1.620,3.151,3.513,2.628,-2.437,-0.167,-2.551,-5.179,-4.213,2.731,-4.340,-1.097,1.377,-5.951,1.905,-4.166,-6.478,7.334,3.114,1.123,-1.463,-0.631 = J_85
0.887,2.719,6.960,3.525,-2.361,1.754,2.078,1.673,-1.346,1.647,-2.540,-1.071,-0.873,0.898,6.038,4.592,-0.672,1.736,3.002,-2.029,0.870,6.454 = J_645
-1.261,1.205,3.046,2.817,-0.176,0.824,-6.059,-7.395,-2.660,1.238,-0.837,0.213,0.400,-7.821,2.669,-0.272,-3.734,8.034,1.520,0.907,1.344,3.350 = J_417
0.223,5.267,1.983,-2.328,-7.118,1.738,-2.182,0.904,4.275,-2.647,3.649,-0.412,3.130,0.082,1.953,-1.086,0.235,4.080,-5.556,2.672,4.583,7.277 = J_325
0.894,2.721,7.016,3.562,-2.310,1.727,2.125,1.599,-1.470,1.657,-2.585,-1.053,-0.840,0.919,6.069,4.529,-0.714,1.720,3.017,-2.037,0.851,6.406 = J_816
-1.261,1.205,3.046,2.817,-0.176,0.824,-6.059,-7.395,-2.660,1.238,-0.837,0.213,0.400,-7.821,2.669,-0.272,-3.734,8.034,1.520,0.907,-1.817,-1.377 = J_944
2.347,3.792,3.598,2.712,-3.674,-0.763,-0.106,-3.781,-4.007,3.558,-6.062,-1.431,1.604,-4.260,0.690,-5.121,-6.771,6.816,3.310,1.735,-0.774,-0.037 = J_546
key -> tag
2.669 -> J_17
3.017 -> J_596
1.519 -> J_8
-1.262 -> J_54
-1.261 -> J_549
1.520 -> J_709
join J_944 19:  | J_709
find: 0.894,2.721,7.016,3.562,-2.310,1.727,2.125,1.599,-1.470,1.657,-2.585,-1.053,-0.840,0.919,6.069,4.529,-0.714,1.720,3.017,-2.037,0.851,6.406 | J_816
find: 2.347,3.792,3.598,2.712,-3.674,-0.763,-0.106,-3.781,-4.007,3.558,-6.062,-1.431,1.604,-4.260,0.690,-5.121,-6.771,6.816,3.310,1.735,-0.774,-0.037 | J_546

3.008,-0.935,4.611,0.000 = J_11
0.000,6.628,0.634,2.024 = J_259
-1.246,0.000,-1.014,0.000 = J_514
-1.526,6.604,-1.385,0.000 = J_508
3.016,0.000,4.622,6.195 = J_787
1.185,-6.807,2.201,-2.011 = J_560
1.540,0.000,2.670,0.000 = J_756
3.008,-0.935,4.611,7.112 = J_849
3.573,-1.131,5.359,6.416 = J_755
0.000,-6.993,0.634,-1.851 = J_792
Table of tags by key:
-0.935 -> J_845
7.112 -> J_516
6.416 -> J_270
7.111 -> J_729
-0.936 -> J_807
join J_849 4:  | J_516
find: 1.540,0.000,2.670,0.000 | J_756
find: -1.246,0.000,-1.014,0.000 | J_514

0.000,6.497,1.999,-1.837,0.000,-1.867,-0.351,3.879,0.000,0.000,0.000,2.030,-0.745,0.854,2.774,1.971,0.000,4.906 -> J_475
-2.299,0.782,0.000,0.000,-1.376,-3.093,0.273,2.779,-6.216,-1.760,-0.225,0.000,-0.717,0.712,0.000,2.494,-0.263,-0.316 -> J_798
3.774,6.530,5.314,-1.887,0.978,1.526,-0.334,0.000,2.923,1.416,2.356,0.000,-0.296,-0.682,-1.004,-0.095,-2.066,4.648 -> J_191
-2.202,1.773,0.000,-0.629,0.000,-3.358,0.405,2.900,-6.741,-2.069,-0.971,2.122,-0.976,0.000,3.798,3.181,-0.018,0.000 -> J_685
1.267,4.594,-2.809,0.000,-3.481,-0.079,0.882,-0.105,-2.692,-1.759,-4.125,0.000,0.000,-4.161,0.176,0.000,0.000,0.000 -> J_308
2.812,8.423,0.124,-2.863,-2.590,0.000,0.000,0.000,-2.230,0.000,-1.944,1.492,-1.832,-3.456,0.000,0.000,0.441,0.000 -> J_94
2.659,1.735,0.000,-0.253,2.961,1.964,-0.677,0.000,5.341,2.449,3.826,-0.793,0.949,1.567,-1.751,0.000,-2.561,4.794 -> J_324
2.232,3.327,6.845,-0.528,3.832,0.479,-0.980,2.334,3.314,2.591,0.000,0.180,0.000,3.363,0.167,-1.810,-4.634,7.722 -> J_635
tags:
-2.066 -> J_242
2.923 -> J_107
-4.634 -> J_854
0.000 -> J_141
0.441 -> J_339
-2.067 -> J_590
-0.001 -> J_19
join J_191 17:  | J_242
find: 3.774,6.530,5.314,-1.887,0.978,1.526,-0.334,0.000,2.923,1.416,2.356,0.000,-0.296,-0.682,-1.004,-0.095,-2.066,4.648 | J_191

-6.543,-0.574,-3.183,-0.630,-9.236,-0.926,-4.004,-7.856 -> J_841
1.596,-3.337,-0.698,-2.720,-1.015,-1.671,-1.673,1.394 -> J_64
-2.177,-3.852,0.825,4.007,-4.388,2.612,7.539,2.317 -> J_436
-5.165,-4.549,-4.934,-7.130,-1.881,0.666,-6.936,5.335 -> J_586
-3.093,-1.563,-0.171,3.704,3.352,4.422,0.356,1.861 -> J_364
tags:
-4.005 -> J_117
-6.937 -> J_739
-4.004 -> J_494
-6.936 -> J_28
-7.131 -> J_784
-1.673 -> J_297
-7.130 -> J_268
join J_586 7:  | J_28
find: -3.093,-1.563,-0.171,3.704,3.352,4.422,0.356,1.861 | J_364
find: -2.177,-3.852,0.825,4.007,-4.388,2.612,7.539,2.317 | J_436
find: -6.543,-0.574,-3.183,-0.630,-9.236,-0.926,-4.004,-7.856 | J_841

0.054,3.914,1.261,0.269,7.095,-2.841,-3.740,-0.347,2.231,-4.188,-1.448,-2.103,0.497,2.048,5.580,1.412,-3.756,-0.516,1.060,0.243,5.993,3.219,0.812 : J_558
-4.134,1.271,-1.149,1.168,-2.386,1.231,-3.259,-0.175,3.303,0.223,0.430,-1.474,0.682,-0.908,-0.097,0.243,-3.176,-1.272,-6.489,1.731,0.849,-6.165,-0.949 : J_663
5.053,1.817,7.810,1.315,-3.851,6.626,-6.819,-3.260,-1.111,2.650,-6.172,-1.015,6.667,-3.233,-6.344,2.565,-2.388,3.998,-2.575,0.937,-0.990,1.070,3.607 : J_120
5.754,1.493,-3.523,6.753,6.869,3.933,-0.196,-5.021,-2.424,1.945,0.921,2.905,-3.117,4.653,-5.935,-1.191,-3.048,4.623,-1.671,-6.151,6.002,-0.404,-4.497 : J_148
-5.997,-2.566,-5.669,3.107,-3.373,1.379,5.872,-1.801,4.536,-2.319,1.046,1.132,1.601,1.715,1.789,-4.608,5.239,-0.978,-0.428,0.309,-3.850,-1.091,-1.680 : J_295
5.053,1.817,7.810,1.315,-3.851,6.626,-6.819,-3.260,-1.111,2.650,-6.172,-1.015,6.667,-0.165,-6.344,4.190,-2.388,3.998,-2.575,0.937,-0.990,1.070,3.607 : J_250
-0.739,-7.890,-0.424,3.932,2.894,-1.183,3.109,-0.505,-2.745,-2.639,-3.157,-5.966,1.235,2.762,1.565,-6.908,4.428,-1.878,4.544,-6.495,4.218,3.527,2.220 : J_890
Table of tags by key:
-0.990 -> J_502
0.849 -> J_615
-3.850 -> J_9
6.002 -> J_92
6.003 -> J_533
-3.176 -> J_989
0.848 -> J_750
4.218 -> J_542
5.993 -> J_539
join J_663 21:  | J_615
find: 0.054,3.914,1.261,0.269,7.095,-2.841,-3.740,-0.347,2.231,-4.188,-1.448,-2.103,0.497,2.048,5.580,1.412,-3.756,-0.516,1.060,0.243,5.993,3.219,0.812 | J_558

-5.324,0.060,-5.255,0.592,-1.228,0.038,1.919,3.053,0.294,7.777,-5.469,-0.705,-1.681,2.366,-0.076 -> J_384
-2.967,-0.668,-5.482,-1.494,0.384,-0.085,0.100,2.933,0.720,4.663,-5.183,0.135,-0.025,2.380,0.241 -> J_808
-1.783,-2.159,-5.976,-3.271,-1.407,2.249,0.242,4.038,0.231,1.786,-0.899,1.980,-2.379,0.894,2.168 -> J_469
tags:
4.038 -> J_481
1.980 -> J_902
0.135 -> J_619
join J_469 12:  | J_902
find: -1.783,-2.159,-5.976,-3.271,-1.407,2.249,0.242,4.038,0.231,1.786,-0.899,1.980,-2.379,0.894,2.168 | J_469

